Here is a tiny trained network, its code and every weight. The questions are about switching its units off for an input and a class, where a switched-off unit gives its printed mean instead of its output.

import numpy as np


def w(rows, s, z=0):
    codes = np.array(rows[::2]) - 128.0
    scale = np.full(codes.shape[1], s)
    scale[-1] = z or s
    return codes * scale


def norm(h):
    return h / np.sqrt((h * h).mean(-1, keepdims=True) + 1e-5)


def f(y):
    return np.maximum(y, 0)


def log_softmax(a):
    a = a - a.max(-1, keepdims=True)
    return a - np.log(np.exp(a).sum(-1, keepdims=True))


def net(x, mask):
    res = np.array(x, float).reshape(1, 4) / 4 @ E
    u = 0
    for l in range(3):
        y = f(norm(res) @ A[l][:, :-1].T + A[l][:, -1])
        res = res + np.where(mask[u : u + 5], y, B[l][:, -1]) @ B[l][:, :-1]
        u += 5
    return log_softmax(norm(res)[-1] @ U[:, :-1].T + U[:, -1])


A, B = {}, {}
E = w([
[51,148,254,164,2,206,90,2,70],'x0',
[90,158,77,143,74,96,147,150,113],'x1',
[125,113,192,100,227,215,56,104,144],'x2',
[117,57,175,144,137,27,138,111,126],'x3',
],0.0075)
A[0] = w([
[118,138,107,130,127,135,122,134,127,5],'L0N0',
[126,127,172,131,155,212,108,108,130,76],'L0N1',
[119,144,22,125,49,117,129,161,129,95],'L0N2',
[118,118,135,126,125,83,122,140,136,84],'L0N3',
[165,131,47,124,249,155,131,177,138,64],'L0N4',
],0.021,0.0018)
B[0] = w([
[103,81,133,141,103,135,92,92,140,137],'L0N0',
[142,122,198,118,170,187,128,136,110,199],'L0N1',
[115,189,84,208,129,158,251,80,93,220],'L0N2',
[170,129,148,119,106,86,143,135,115,154],'L0N3',
[52,93,13,24,112,86,18,223,224,253],'L0N4',
],0.016,0.021)
A[1] = w([
[120,121,202,104,171,231,97,132,116,147],'L1N0',
[154,128,99,58,107,145,100,224,156,1],'L1N1',
[88,136,2,78,131,191,18,109,224,147],'L1N2',
[50,112,29,59,98,127,87,152,211,35],'L1N3',
[128,145,194,99,146,224,77,93,131,158],'L1N4',
],0.015,0.0015)
B[1] = w([
[139,133,202,102,144,178,102,104,175,202],'L1N0',
[102,107,66,147,95,117,172,123,127,195],'L1N1',
[118,118,62,90,147,94,133,204,165,247],'L1N2',
[85,78,120,96,95,112,101,250,135,251],'L1N3',
[106,136,194,91,146,166,164,153,134,195],'L1N4',
],0.017,0.022)
A[2] = w([
[124,109,64,111,95,114,29,163,141,156],'L2N0',
[90,144,54,133,126,205,47,154,73,25],'L2N1',
[166,64,234,93,101,66,104,102,145,215],'L2N2',
[120,100,80,81,178,78,98,128,172,181],'L2N3',
[159,168,58,104,145,88,83,97,251,249],'L2N4',
],0.015,0.0014)
B[2] = w([
[128,197,34,100,233,161,96,125,112,250],'L2N0',
[155,91,109,83,174,69,138,148,207,181],'L2N1',
[205,108,111,145,177,87,36,99,131,198],'L2N2',
[70,110,83,96,11,167,81,140,22,227],'L2N3',
[100,93,117,116,146,160,98,182,17,206],'L2N4',
],0.011,0.013)
U = w([
[113,161,106,191,109,138,196,71,71,149],'0',
[128,124,251,91,175,222,90,102,123,72],'1',
[189,99,147,154,146,81,48,74,79,6],'2',
[74,97,43,77,140,125,90,215,122,209],'3',
],0.012,0.002)

Each question gives the input, the list of numbers given to net, and the class t.
The units are the neurons (one row each of A and B). Each row of codes is followed by its name. A weight is (code - 128) times the scale printed after its matrix; where a second scale follows, it is the last column's (A, B and U).
mask holds one flag per neuron, layer by layer. A switched-off neuron (its flag False) gives its mean, the last column of its row in B, instead of its output. The means were averaged over made-up inputs and are rounded, as every weight is.
A unit's drop is (log p(t) with every unit on - log p(t) with that unit switched off) / (log p(t) with every unit on - log p(t) with every unit switched off).
k most important neurons: the k neurons with the biggest drops, biggest first
k most important neurons of layer l: the k neurons of layer l with the biggest drops, biggest first
drop when u is switched off: that unit's drop, to one decimal
input [0,-7,8,7], class 1: 2 most important neurons -> [L0N4, L0N1]
input [1,5,-2,8], class 0: 3 most important neurons of layer 1 -> [L1N3, L1N2, L1N0]
input [3,-3,-4,7], class 2: 2 most important neurons -> [L0N4, L0N2]
input [-1,0,-5,5], class 0: most important neuron -> [L0N4]
input [0,-5,-5,6], class 2: 2 most important neurons of layer 1 -> [L1N2, L1N3]
input [4,-5,-3,7], class 2: 3 most important neurons -> [L0N4, L0N2, L1N2]
input [1,-1,-4,6], class 2: 3 most important neurons -> [L0N4, L1N2, L0N2]
input [-1,-8,-8,3], class 0: 3 most important neurons -> [L0N4, L1N3, L1N2]
input [2,-3,-3,3], class 2: 3 most important neurons -> [L0N4, L0N2, L1N2]
input [6,4,-1,7], class 2: 2 most important neurons -> [L0N4, L0N2]
input [7,-4,-6,6], class 2: 4 most important neurons -> [L0N4, L0N2, L1N2, L0N1]
input [6,4,-2,8], class 2: 3 most important neurons -> [L0N4, L0N2, L1N2]
input [7,-4,-6,0], class 1: 2 most important neurons -> [L0N4, L0N2]
input [3,-4,-4,1], class 2: 3 most important neurons of layer 0 -> [L0N4, L0N2, L0N1]
input [3,3,-5,-5], class 0: most important neuron -> [L0N4]
input [8,3,8,-7], class 1: drop when L0N4 is switched off -> 0.2
input [3,2,1,-7], class 1: drop when L0N4 is switched off -> 0.9
input [-1,3,-8,6], class 0: drop when L0N4 is switched off -> 0.6
